Below is a small trained network, with its code and all its weights. Each question gives an input and a class and asks what happens when units are switched off, that is, made to give their printed mean instead of their output.

import numpy as np


def w(rows, s, z=0):
    codes = np.array(rows[::2]) - 128.0
    scale = np.full(codes.shape[1], s)
    scale[-1] = z or s
    return codes * scale


def norm(h):
    return h / np.sqrt((h * h).mean(-1, keepdims=True) + 1e-5)


def f(y):
    return y / 2 * (1 + np.tanh(0.7978845608 * (y + 0.044715 * y**3)))


def log_softmax(a):
    a = a - a.max(-1, keepdims=True)
    return a - np.log(np.exp(a).sum(-1, keepdims=True))


def net(x, mask):
    res = np.array(x, float).reshape(1, 5) / 4 @ E
    u = 0
    for l in range(2):
        y = f(norm(res) @ A[l][:, :-1].T + A[l][:, -1])
        res = res + np.where(mask[u : u + 13], y, B[l][:, -1]) @ B[l][:, :-1]
        u += 13
    return log_softmax(norm(res)[-1] @ U[:, :-1].T + U[:, -1])


A, B = {}, {}
E = w([
[243,133,215,88,193,116,106,113],'x0',
[125,127,127,132,135,130,123,130],'x1',
[94,134,215,128,59,108,47,254],'x2',
[127,127,128,124,126,122,129,127],'x3',
[187,143,8,48,146,153,94,222],'x4',
],0.0045)
A[0] = w([
[175,185,20,72,128,120,95,187,76],'0.n0',
[34,94,46,180,78,134,157,156,4],'0.n1',
[162,110,44,136,176,152,183,19,104],'0.n2',
[48,205,215,208,172,113,142,80,50],'0.n3',
[2,93,56,147,73,167,174,169,16],'0.n4',
[159,181,40,66,156,126,118,216,55],'0.n5',
[110,115,191,129,35,159,46,211,69],'0.n6',
[83,168,200,166,89,65,146,50,40],'0.n7',
[77,133,212,163,98,91,158,54,52],'0.n8',
[126,158,178,143,70,108,70,204,35],'0.n9',
[243,81,206,100,192,131,119,145,37],'0.n10',
[137,127,125,144,125,127,132,136,130],'0.n11',
[219,112,214,80,201,113,151,150,55],'0.n12',
],0.0046,0.0027)
B[0] = w([
[165,30,203,211,79,205,147,104,225],'0.n0',
[188,183,113,91,127,71,31,41,176],'0.n1',
[36,160,189,78,175,94,166,254,253],'0.n2',
[177,67,104,96,76,194,118,146,189],'0.n3',
[147,208,83,133,82,80,18,32,198],'0.n4',
[159,27,168,221,60,186,133,119,215],'0.n5',
[82,141,124,66,252,89,240,114,230],'0.n6',
[197,65,81,135,86,204,113,189,180],'0.n7',
[219,55,84,122,113,204,90,181,192],'0.n8',
[115,144,106,114,208,138,182,131,182],'0.n9',
[79,211,49,158,27,90,52,39,213],'0.n10',
[126,117,128,103,125,117,127,118,129],'0.n11',
[51,158,47,146,60,109,49,71,212],'0.n12',
],0.0049,0.0033)
A[1] = w([
[177,2,122,159,83,175,103,132,3],'1.n0',
[169,125,67,96,135,145,110,175,92],'1.n1',
[86,158,156,94,192,107,178,181,29],'1.n2',
[206,188,165,104,153,116,76,94,58],'1.n3',
[99,172,81,154,95,107,116,114,87],'1.n4',
[114,145,170,125,135,89,124,190,70],'1.n5',
[94,140,170,127,147,81,128,192,44],'1.n6',
[138,188,97,153,87,67,70,79,15],'1.n7',
[85,97,176,169,115,104,141,84,113],'1.n8',
[143,215,105,146,83,78,67,72,46],'1.n9',
[133,79,175,181,92,145,148,105,36],'1.n10',
[124,148,100,120,209,132,217,111,31],'1.n11',
[116,135,102,144,138,143,166,100,118],'1.n12',
],0.0076,0.0029)
B[1] = w([
[238,85,208,123,140,216,211,165,253],'1.n0',
[186,74,237,192,96,141,140,74,137],'1.n1',
[64,138,124,69,187,108,206,115,186],'1.n2',
[52,159,36,195,58,83,33,58,159],'1.n3',
[165,134,219,125,137,110,67,79,170],'1.n4',
[68,154,88,82,166,79,201,107,141],'1.n5',
[83,180,115,82,254,86,198,147,149],'1.n6',
[114,203,73,192,102,86,70,72,211],'1.n7',
[228,95,130,142,114,178,109,172,141],'1.n8',
[81,158,40,177,67,79,44,47,231],'1.n9',
[208,116,41,103,117,196,139,199,166],'1.n10',
[36,186,202,47,195,26,147,225,176],'1.n11',
[143,143,176,127,116,97,90,192,137],'1.n12',
],0.0049,0.0056)
U = w([
[255,42,162,150,88,252,163,149,153],'0',
[81,191,61,166,61,80,11,16,239],'1',
[34,167,152,54,223,63,210,170,2],'2',
],0.0096,0.00064)

Each question gives the input, the list of numbers given to net, and the class t.
The units are the neurons (one row each of A and B). Each row of codes is followed by its name. A weight is (code - 128) times the scale printed after its matrix; where a second scale follows, it is the last column's (A, B and U).
mask holds one flag per neuron, layer by layer. A switched-off neuron (its flag False) gives its mean, the last column of its row in B, instead of its output. The means were averaged over made-up inputs and are rounded, as every weight is.
A unit's drop is (log p(t) with every unit on - log p(t) with that unit switched off) / (log p(t) with every unit on - log p(t) with every unit switched off).
The circuit of an input: a set's keep is (log p(t) with only the set's units on - log p(t) with every unit switched off) / (log p(t) with every unit on - log p(t) with every unit switched off). Starting from the 12 units with the biggest drops (on a tie, the unit counted first), units are removed one at a time, each time the one whose removal leaves the highest keep (on an exact tie, the one counted first), for as long as the keep stays at least 0.8.
circuit, biggest first: the units of the circuit, biggest drop first
top k neurons: the k neurons with the biggest drops, biggest first
k most important neurons of layer l: the k neurons of layer l with the biggest drops, biggest first
drop of u: that unit's drop, to one decimal
input [4,0,5,1,3], class 2: circuit, biggest first -> (0.n6)
input [-2,-5,3,-8,3], class 0: top 2 neurons -> (0.n0, 0.n5)
input [6,-8,-7,5,-5], class 2: top 2 neurons -> (0.n2, 0.n4)
input [-3,0,-5,-6,4], class 2: top 2 neurons -> (0.n2, 0.n8)
input [-4,-2,-4,-6,-4], class 0: top 2 neurons -> (0.n6, 0.n10)
input [-5,-7,8,-8,-7], class 2: top 4 neurons -> (0.n6, 0.n0, 0.n5, 1.n6)
input [-3,-1,-7,5,-7], class 0: top 4 neurons -> (0.n6, 0.n8, 0.n7, 0.n3)
input [6,5,-6,-7,3], class 1: top 4 neurons -> (0.n10, 0.n6, 0.n12, 0.n9)
input [6,4,6,6,-1], class 1: 3 most important neurons of layer 0 -> (0.n10, 0.n2, 0.n12)
input [1,-4,8,-1,-6], class 2: top 2 neurons -> (0.n6, 0.n0)
input [-2,4,-8,-1,6], class 2: top 2 neurons -> (0.n2, 1.n11)
input [8,3,-5,-2,-6], class 1: drop of 0.n0 -> 0.3
input [-5,3,5,6,5], class 0: drop of 0.n0 -> 3.1
input [1,-4,-6,-5,-4], class 2: circuit, biggest first -> (0.n2)
